Each row was made from one small tree. The marks that hang from a mark follow it in brackets, in alphabetical order. Every link used is in the known rows. Write each row's tree.
Known rows:
bito(daduf dite rugupiv): [ -42  345  179  -11  195   50 -267  139  108  134   49 -133   30 -125
  -22  -79   61  103  -66   68 -169 -188 -167    5  361 -262   30  185
  136 -292    3  -55  -66    3   16  238 -307  174  180  162   34  -82
   35  172   31  204   -5   24 -396  204 -114   -6  -10]
daduf(dite(filet(zose)) fotaz(retapep) rupim(danut)): [-190   86  184   48  -84   19 -217  279 -629  123  -24  205    4 -267
   82 -213 -135  419 -289  -88  240  236   58  -69   84  124 -153   22
 -227  130 -283  156  372  107   37   17 -157  633 -171  -45  327  293
 -225  -79  -64 -329  228   71  126 -208  338 -167  125]
daduf(dite dola(dabik) rupim): [-110   83  -22 -455   63 -189  -29  225 -221    1   31  241   97 -354
  104  -73 -223  354 -100  -40 -252  -44  -37   73   40  -52 -207 -231
  189 -144 -269  142   25   50   12  268   18  326  123    9   62   16
   63 -375   -5 -308  -99  162   49 -374  193   88  111]
filet(piti rupim topa(bito(daduf) dite) zose): [ -33 -760 -129   68  -50  219 -199  -56 -257  176  195 -222  168    8
  165  187  197 -245   34 -157   56  -48   53  -71 -233  133  -69  461
   -1  165  -26   72  155 -150  -24 -543 -198 -115   89 -412  -80  -58
 -409  -27 -120   37  413  262 -309 -492  303  446 -423]
filet(piti(fotaz) rupim topa zose(dola)): [  58 -640  -62 -442   79  -64  -75  -34 -316  265  162 -127   82  273
  299 -166  100  -11   86  -65   83 -188  306  117 -196  457   -2  485
 -162  492 -268  178  172 -285 -105 -501 -384 -103   48 -230 -335  -90
 -213  -95   75 -119   97  227 -187 -411  237  273  -75]
filet(piti(fotaz pusa) rupim topa): [ 119 -538   31 -570   39  -48 -300  104 -278  321  151   36   43   40
  350 -334  165 -445  259 -225  -53 -138  493  352 -138  489   90  341
 -333  493 -142  -52  188 -146   -3 -376 -365  -74 -115   38 -151 -160
 -258 -128  -80 -269   12  429 -291 -244  322  271  -92]
rupim(danut(fotaz(retapep))): [ -63   28  158  205  -15 -133 -148   30 -140  -23   70 -134 -138  -28
 -424 -168   29 -133  -17 -183  194  140  135  133  146  307  212 -151
 -379  181   -3   35  100  -27  -78  258   45   25 -223  108  216  -45
   40  223   52   57  287 -194 -199  115   60 -199   42]
pusa(rugupiv(zose(daduf dola(piti)))): [ 251  287  -95   51   92   19  247 -212  313 -159  -76  -83  256  207
 -525  302  -34  240  -37  335  -38   -5  -51 -233    8   45  -64   36
  -38   76   46  147 -184  -98  -87  -39  162 -271  178  -46 -293  -30
  208  143   16  103 -202 -257   88   87 -147 -227  221]
topa(bito dite(filet nupo)): [ -86 -336  110  715  -73  350  -42   55  -99 -251  141  238   -9  -46
   17  202  160 -192  204 -161  -45   99  -42 -143 -143   49  122 -230
  162  -44  266  192   29   37   51  -15  150  -36  -49 -126  189   23
 -213  155  -93  374    2  -38  161  -80   85  -47 -179]
dabik(bito(daduf(dite)) rugupiv(zose)): [ 172  334   31 -211  132  208 -125   85  132  -39  114    2 -210 -201
  327   72  -70  228  -54   66   99 -128 -159  215  216 -413   86  -18
  -78 -248  -16 -347 -126  316   89    0   63   18   -3  190  -83 -135
   98 -267   41   -3 -120 -102   84   92  114  175   68]
topa(dite(filet(piti)) zose(daduf)): [  50 -384  -17  630  -33  136   29  -85  -80   12  -19  -16  180  121
  138  243  189 -242  -46  -44 -139  158   30  -67 -148   -5  173  110
  -20   34    7  118 -230   14   49   58   39 -393  -36   32  216  108
 -142   40  -77    9   85   81  -24 -142   41  -46 -172]
rugupiv(dabik(bito(dite nupo))): [ -75  133   15  -39   40 -124 -126  -18  181 -114 -134 -147  -69  -73
   82  -84   44  182   -5 -122  -77 -218  -47   55  202 -118  -39    8
   45  -45   84  -60 -254  -31  242   53   24  176  -57  203 -119 -141
   64   82   68  261 -362  -74    2  211 -103  -57   49]
daduf(dite dola(topa) fotaz(retapep) rupim): [-213  296 -116 -754   20 -204   12  271 -328  -45   76  518  -86 -330
  -35 -328 -304  278 -340   40   92  116  -12  234   -9  144 -196 -247
   24  -45 -476  -11  130   74  144  388    9  461  -24   21  178  245
 -159 -420 -132 -544  101  242   47 -414  226   21   81]
rugupiv(dabik(bito) retapep(fotaz) rupim): [-105   65   91   55 -369 -193   17 -150  289   14 -486 -267 -308  294
  -56  -44  -97 -168  -21 -143  432 -168  -68 -121  165 -110  -28  -37
 -130 -220  144 -139   86   15   93 -252  254  -71 -136  228  -75 -191
  318   34  195   -6 -187 -240  314  458  -61  -27    3]
daduf(dite(nupo) dola(piti topa) fotaz(retapep)): [ -57  245 -255 -550  140   60   80  186 -143 -278  266  603  -76 -318
   41 -113 -432  338 -281  239  196  131  -20  106  134  373 -183 -257
  236   35 -116  178   88  -53   57  434   -4   97 -115 -217  194  112
 -110 -122  -61 -123  156  487 -202 -451   42   10   64]
daduf(dola fotaz(retapep)): [-119  421   21 -369  105 -193    2  112 -185  -55  273  235 -204  -84
 -167 -168 -104  -19 -171  -70  125  139   42  390   82  150   -4  -69
  -33   95 -291  -14   19  128  156  247  -15  160   13   60  181   55
   17  -43 -151 -180  129    0 -121  -38   48  -63  -15]
dabik(bito(daduf(dite(filet) fotaz) rugupiv(retapep))): [  81  460  191  -29  107  275 -223  257  -97  206   18  208 -300  -69
  427  -27  -78  311 -110   25  123  -98 -161   69  234 -363   -9   59
 -139 -260 -106 -103   71  238  224   95 -208  360  -50  241  189  141
   -1 -111   49 -136   43  154  -29  177  -34  102  126]
filet(rupim(danut) topa(zose)): [-163 -505  -79  232 -161 -110 -267  -74 -282  208  228 -269  368   10
    3  177  103 -342  221   24  163  162  209  245    9  343  -30  186
 -277  224   56   82  124  -99  -99  -96  -58  143 -139  -90   74  -28
 -113  153   84 -207  375  -76 -148  -50   57  276  -23]
rugupiv(dabik rupim zose(dite)): [-355  274   40  166 -128 -339  542 -139  353 -149 -354 -364 -142  129
 -206  -99 -247 -164 -174  105  154  -17 -194 -510  119   56  -36  -79
  117 -108  201 -262   43   75 -118 -227  230  -60 -102   43 -337 -161
  179   15   93  193 -306 -418  172  396 -177  -39  -99]
filet(piti rupim zose): [-133 -421   19  -89   61 -119 -236 -103 -296  155   96 -104   33   74
  158 -101   20   77  -24 -199  102  -80  258   11    0  264   -1  234
 -104  319  -87  167  139 -164 -109 -314 -197  -70  130 -112  -92 -105
  -47  -36   -6  100  232   22 -199 -460  166  152 -176]
topa(zose(daduf(rupim) dite(filet nupo) dola)): [ -91  -66  -21  557   73   62  513 -199  -49  -15 -163  -18   22  269
   78  177  -36  298   50  -16 -295  184 -179 -179 -408   18  144 -163
  350    6  161  325 -269   90  -48   25  -12  -11   77  -78   37  250
  -71  250  127 -111   12 -293  460  -42  -88 -277  293]
filet(piti(pusa) rupim topa(dite zose)): [-151 -728 -156 -149  -39  -32 -198   39 -273  262  177  -76  198   87
  341   56  141 -695  251 -118  -58   86  272  191 -287  322  123  286
 -234  210    9  -24  -39 -170   73 -234 -101 -385 -100  -39   76  -97
 -376 -122 -121 -305  283  390 -253 -366  239  446 -306]
zose(daduf(rupim) dite): [  29  173  -30  237   70 -111  331 -249  118  -39 -215 -174  -13  163
 -211 -251   54  291   12 -292 -186   48  -85  -54 -248  -67   68 -127
  200   77  -51   37 -169  106   -8  -66  -19   52  237   31 -117  155
 -173   56  -67 -155    5 -346  152  -30   37 -376  120]
daduf(dola rupim(danut)): [ -57  196   88 -131   15 -166 -174   44 -238   13  202  -22  -32 -223
 -152  -64  -21  183   17 -287  -20  227  -16  193  164  -36 -117 -258
 -104   32 -133  198  169   44  -62  234  -21  365   66  119   93  105
    8   17   30 -281  161 -255  117  -39   54   -7  152]
dabik(bito(daduf) rugupiv(retapep(fotaz) zose(dola))): [ 283  321   96 -308  -73  261  128  -94  317  -12  -96 -207 -362  163
  146  237  -59  138   37   25  324  -59 -341  162  143 -586  190  -38
  -63 -340   31 -245 -173  297  110  -31   45 -245   70  159  -87  -96
  423 -116  274 -104  -72 -159  244  317  -54   50  180]
topa(bito(dite rugupiv)): [  31  -25  101  132   33  -17 -223  113  101   59  102    1  123   -1
 -114  -63  146  -95  117 -123 -111 -227  -89   90  182  -61  -30  -17
  -10 -218   18   24  -50 -122  150   86 -114  204  178  137   25 -133
   31  104  -27  349  -61  -54  -86  121   -9  -64 -213]
daduf(dite(filet(rupim)) dola(dabik(bito))): [  77  -43   26 -183   -1   63  -64  212 -311  139  195  321 -203 -322
  487  186 -186  334   22  116 -114 -143  169  317   72   67 -116  -73
   24  -66 -104   45 -107  146   88   66   60  348  -21  -21  171  -55
   93 -258   72 -137   30  321  213 -414  160  294  258]
piti(fotaz(retapep) pusa(filet rugupiv(dabik))): [ 230  169  192 -258   -4 -284 -103  165  -22   69  -47  129  144   -9
 -463 -263   38 -416  175  278  -43   16  436 -121 -147  321   28  227
 -443   41  -56 -255   59 -350  137 -284   54    8 -392   95 -110 -183
  206 -204 -512  -49 -236   47  126  262  236 -422   48]
dite(filet(rupim) nupo): [-219 -199  208  366  -29  153 -206  -26 -327  -42   83  263  -53  -78
  166  114  -20   99  157  -30   10   42  235    6   15  208   81  -89
   72  209  265  236  123   94 -183  -79  -75  243  -94  -47  126   14
  -16  251   85  215   20  -60   87 -198   43   41  198]
rugupiv(dabik retapep rupim zose(daduf dola(bito))): [  36   92  -70   23 -321 -382  484 -426  523   52 -765 -390 -179  473
 -325  185 -138  -57 -309  204  164  -43 -370 -646   55 -281 -196   28
  157 -333  141 -299   29  216 -205 -261  518 -249   29   42 -275  -76
  451  140  286   76 -540 -461  411  671 -429  -95  214]
dola(rupim topa(bito dite(nupo) zose(daduf))): [-158 -470 -351  432 -149  161  157 -253  198 -222 -124  -41  390   16
 -158  186  116 -300  -16  138   -8   89  -73  -92 -441   28  -35 -139
  401 -159  264  -19 -105  -53  -46  249  498 -427  167 -199    4  164
 -274   79  -62   95   46   96   49 -223 -111   24 -254]
bito(daduf(dola rupim) rugupiv(dabik)): [ -89  518  230 -368   78 -216  -10  195  -71   94   86   13   22 -249
 -192   83 -178  154 -196   75 -147   27 -209 -163  241 -403 -174   34
   67 -315  -18   54   61  -55  -29  105 -124  531   74  159  -85   86
  100 -119   62 -245 -106  -20  -60  160  -40   72    8]
topa(bito(nupo rugupiv) dite(filet)): [  -4  -10   49  447  -36  238  -63  219  -78  -64  176  131  -69  -47
  -30  208  286 -203  151  -59  -81   47 -132 -230  -29 -340   25 -141
  -97 -160    8   88 -128 -173  137   65  -43  151  -46   40  205  171
 -205   58  -51  342   36   93   30   42 -170  -16 -174]
topa(bito dite(filet)): [  20 -257   97  587 -106  242  -19   71  -60 -145  103  131    8   -1
  -75  140  226 -305  143 -176   14   47  -51   -5 -111   -2  153 -162
  -22  -38   28   54  -24   -4  100  -16  192  -84    6  -94  189   12
 -194   17 -123  231   22  -70  142  -13   94  -45 -245]
filet(rupim(danut) zose(daduf dola(topa))): [ 162 -288  -43  204  -94  -56  295 -238  -27  160   -7 -337   42  150
 -171  193  -35  203   27  185  156  150  230  -20 -166  166   12  152
   15  117  -31  169   20 -189 -146 -172   51  -25  244 -183  -92   90
 -123   58  264 -115  314 -130  100  -61 -148 -151  206]
daduf(dola(bito piti) fotaz): [ 172  430 -210 -496  162   32 -136  -50   75 -196  196  325   86 -115
  -89  -35  -60  308 -188    7   92   74 -196  252  185    8 -200 -124
  141  194  -92   50   85  118  -18  350   60 -102  124 -233   47   67
   97   11  -39 -148  109  106 -184 -138  -90   66  -33]
bito(daduf(dola) dite nupo rugupiv(rupim(danut))): [ -52  652   -3  -67  137  -15 -226  179  107  301   82 -359 -367 -303
   51  127   46  182 -164   99 -188    2 -257 -100  494 -464 -204   94
  126 -433  -82  -49  -25  -26  -79  307 -373  400   13  259  173   62
   46  418  176  185  204 -124 -222  411 -473  189  281]
dite(filet(piti(pusa) topa(bito zose))): [  24 -581   12   91   -9  167 -207  119 -271   67   45  195  140    8
  370   36  200 -471  131 -269 -191    5  160  220 -189  236  137  101
 -348  331   31  209  122  -70   44 -217 -170 -191 -229  -63  124  -94
 -151   -1  -90  -44   21  409   -5 -145  242  229 -247]
piti(fotaz pusa(filet)): [ 178   24  184 -193  139  -50 -204  202   62   90   90   89   76  -46
    4 -370  166 -390  348   -4  -80   30  426   79 -132  175  125   25
 -263  135  -64 -187   84 -138   95  -66 -203 -144 -179  102  -36 -158
   13 -246 -305  -23 -125  134  -78  229  143 -296  -23]
piti(filet(rupim zose(daduf))): [ 169 -215  -72  183   -7 -176  -46  -77  114  249   24 -216   44  229
 -106  -56  -25  127  108   74 -149  -67  469 -102 -125  145  -75  188
  -84  147   23   -3 -118 -112  -86 -345  -30   -3  156   63   17   25
 -159   -2  -89  -50  142   -5 -173  -17   14 -101  -43]
piti(filet fotaz pusa): [ 298   13   83 -293  141 -132 -105  322  203  208  133   46 -124  118
   59 -505   67 -375  332  -56 -295 -100  531  137  -58  310  173  -48
 -279  197  -74 -182  -26 -143  110  -38  -97 -175  -91  336   46 -113
 -147 -179 -213 -195 -197  266 -223  374   76 -177  -87]
dola(bito dabik topa(zose(daduf))): [  68 -307 -321  -56 -131 -112  145 -285  235 -228 -297   61  494    0
 -189  176   -5   50 -171  342 -227  -24  -76  -17 -170  -94 -110  -18
  220   18  150  -58  -62  -24 -114  362  397 -420   91 -291  -26   33
  373 -138   11  -54  -67  271 -161 -110 -205  -79  -15]
dite(filet(piti(fotaz) zose) nupo): [ -57 -379  185  178  148  223 -242   71 -297 -103   94  259  -36  -35
  411 -159   33  258  -25 -180  -57  -21  257 -171   38  322   42  109
  -19  417   87  363  312  -87 -159 -197 -332  -46 -155 -129  -75  -34
   -6   54  -19  327  -89  241  -99 -285  186  -51  -58]
dabik(rugupiv(rupim zose(dola(bito(daduf))))): [  66  425  -36 -252   -2  -21  133 -186  247  -35 -213 -157 -265  148
  -46  154  -29   26 -192  194   92  -91 -377  -41  100 -527   92   23
  105 -225   20 -348   50  249 -284  -39  234 -302   81   53 -151  -72
  295   87  171   47 -169 -475  210  350 -226  156  182]
zose(daduf(fotaz(retapep)) dite(nupo) dola(topa)): [  16  285 -109   92  133   44  825 -233  104 -253 -117   75 -249  289
 -192 -175 -200  309  -99  148  -37  138 -123  -22 -410  153  226 -126
  464   85   30   79 -235   91   98  138   -2 -157  129 -118  -52  259
 -206  175   34  -94   92  -58   89  -68 -167 -465  268]

Write each row's tree:
[  83  242   85 -121   85  170  100  152   41  -37  221   80  106 -317
  -92  244  -51   -8  -93   24 -162   29 -147  272   -6 -141  -43  -25
  307 -100  -70   30   55  188  171  191  -74  168  175 -137  112    5
  142  -58  -34  -67   93   71 -183   55   13   65 -145]  topa(bito(daduf(dola(dabik) fotaz)))
[  30 -190 -184  296  -25  -81  262  -59  190  -19  125 -128  273   -9
  -97  422    0 -236    8  170 -233  204  -19   53 -186  -68  -14   18
  231 -240   -4   22 -339  -25  114  254  267 -374  156  -67  145   16
   57 -158  -69 -110   93   78  -75  -20 -103  -14 -161]  topa(dite zose(daduf(dola(dabik))))
[-106  109  113  153   81   14  -95   -8  262  -41  -43  -70  157  -42
  -22   81  -55  230    0  167 -188  -70  -33 -335  292 -159 -178   61
  185 -245  340   20 -113  130  -14  132 -206  173  138  199 -140  -74
  119  191  109  420 -277   61 -206  182 -149 -138   63]  bito(dite(nupo) rugupiv(zose(daduf)))
[-254 -288  -85  221   40  129 -150  -24  -66 -293  144   58  128   50
   35  -63  109 -183  210 -126   -4   57   44  -41 -120  109   69    0
   79  150  157  128   78  -28  -49  -36   -1 -208  -57 -115  -67  -52
 -384   50 -101  110   14  102 -275 -140  104  124 -159]  filet(topa(dite(nupo)))
[  64  326   -6  -80   13  -33 -171 -140   96  -45    5    1 -387  165
  214  -40  -10   19   60 -221  191 -222   37  514   46 -332  171   -6
 -252  -43   23 -231   30   47   -4 -165  179 -170   -1  360  -52 -106
  120   11  -22   60  -64 -480  263  195    2  108   75]  dabik(bito rugupiv(rupim))
[ -14 -100  -83  151   47   42 -204   31  150  -49  -24  -86   37 -103
  -79  -52  262  -14   90 -240 -187 -149 -104   82   77  -31  -28 -140
  156  -55  -82   49 -178  -44  167  133  -90  132  100   27   68  -95
  -21  203   -6  427 -111 -114  -61   91 -113  -86  -76]  topa(bito(dite nupo))
[  41    9 -405  127    0  146  390 -368  233 -218 -249  -35  311   60
  -66    2 -111  173 -251  206  112   29 -152  -17 -210  120  -11  -55
  239  182  138   66 -127 -142 -272  286  269 -529   98 -362  -63  252
  -67  168   27  -46   74  219  -46 -312 -224  -97   22]  dola(piti rupim topa(zose(daduf dite(filet))))
[ 522   26 -342 -796  157  -57 -211  120  231   56  228  244  -32   38
   65 -295   30  -58  137   23 -241  -87  199  185   43  255 -201  -10
 -188  287  -45  -89   45 -149  -87   29   29 -300 -106 -144  -27  -83
  -81  -92 -201 -281  -60  568 -262   44   18  165  -23]  daduf(dola(bito piti(filet(topa) fotaz pusa)))
[-314  434  115   75  -75 -353  443    4  275  -44 -212 -285 -113  153
 -194  -82 -255 -139 -132  203  131  -64 -203 -566  220 -142  -91   -3
  -28 -243  217 -228   52  -77  -97 -172   68  113  -72  177 -314  -87
  184  -21  109  200 -243 -276   66  410 -244  -16 -130]  bito(rugupiv(dabik rupim zose(dite)))
[   4  471  -15 -425  100  171 -195  -27   81  -82   45  -70 -189 -228
  182  179   20  362  -71 -107   -9  -21 -231  142  111 -740  -49  -60
 -109 -100   36 -228 -116  247   48   41  -78  213  -19  219 -109  124
  204  -77   43  -27 -168 -227   81  105  -63  146  220]  dabik(bito(daduf(rupim) nupo) rugupiv(zose))
[  96 -153  133  115   69   75  147  -29 -245  132   65   40 -186   79
  280 -299   65   54   82 -194  -19  -84  132   79  -58  370  209   59
  -25  337 -118    4   -9   -4  -49 -191 -283   37  -78  -57  -46   34
  -64   44  -32   11  112   -9   49 -306  148  -30   42]  zose(dite(filet(piti(fotaz) rupim)))
[ -61  232    1 -155 -166 -159   29 -185  313  -11 -276 -123 -250  176
   -4   54 -184 -164 -115  -76  326   -8 -166  -25  207 -341   33  -74
 -194 -249  -28 -323  224  118 -227 -154  204 -276  -51  252  -89 -112
  449  -89   86  122 -230 -507  169  389 -194   89    2]  dabik(rugupiv(retapep rupim zose))
[ -64   36  -31 -338 -339 -185  262 -256  320 -132 -638 -331   71  257
 -301  -74  -44   -8 -195  198  382  -61 -458 -538  110 -250 -134 -111
  228 -235  111 -231  -11  239 -146   58  467 -285   75 -147 -294  -96
  392  -16  363  -72 -424    2  254  246 -185  -28   41]  rugupiv(dabik retapep(fotaz) zose(dola(bito rupim)))
[  68 -143   76  -71 -309  -61  152   62  249 -151 -196   65  151   50
 -322  -13  -82 -244   27   81  264  -61 -108 -208  103  -84  -28 -177
  -99 -261   74   25  102 -282  106   42  107   53  -26    9  -80  -59
  227 -253  153   43  -74  224   40  167  -74 -143 -288]  dola(topa(bito(rugupiv(dabik retapep(fotaz)))))
[ -36  357  215  140  162  297 -111  295 -178   35   -1  225  -32 -307
  237  -92  -16  216 -193   98  -10   27  -65   62  145  -54  123   19
  164   -4 -220  -12   90  313   57  186 -238  259  -29    7  210   87
 -219  -82   32 -161   44  113 -158   35  114   -7   63]  bito(daduf(dite(filet) fotaz))
[  51 -148  -33  276   55  176 -459  -51    4 -226   26  174  502  -84
 -265   69  167   70  303  152 -222 -112  126 -110 -150   96 -174  157
 -107   20  188  118  104 -181    3 -238 -198  109 -216 -146 -171 -145
   12  124 -432  336   21 -112   19 -185  244  -63   -1]  pusa(filet(topa(bito(dite(nupo)))) rugupiv)
[ -46 -120   37  561  -15   -2  421  -88 -201  183  114 -245  -62  205
   87  178    0  -51  164   87   30  207 -101   51 -149  252  257  -89
   39   41   15  147 -197  -36  -39   45    8  -14  -33 -105  153  101
   -5  247  209 -123  357 -328  339    7 -149  -41  200]  topa(zose(dite(filet(rupim(danut))) dola))
[ -36 -317  -16  476 -158  236  -65   65 -160   27  129   58  -57  -83
   -6  288  286 -261  194 -104    0   79   14  -66 -168  -61   43 -125
   21  -10  -11   32 -151  -65   98  -82   73  151  -38 -120  243  127
 -229  115  -35  252  127  -44  150 -128  -63   86  -81]  topa(bito(nupo) dite(filet(rupim)))
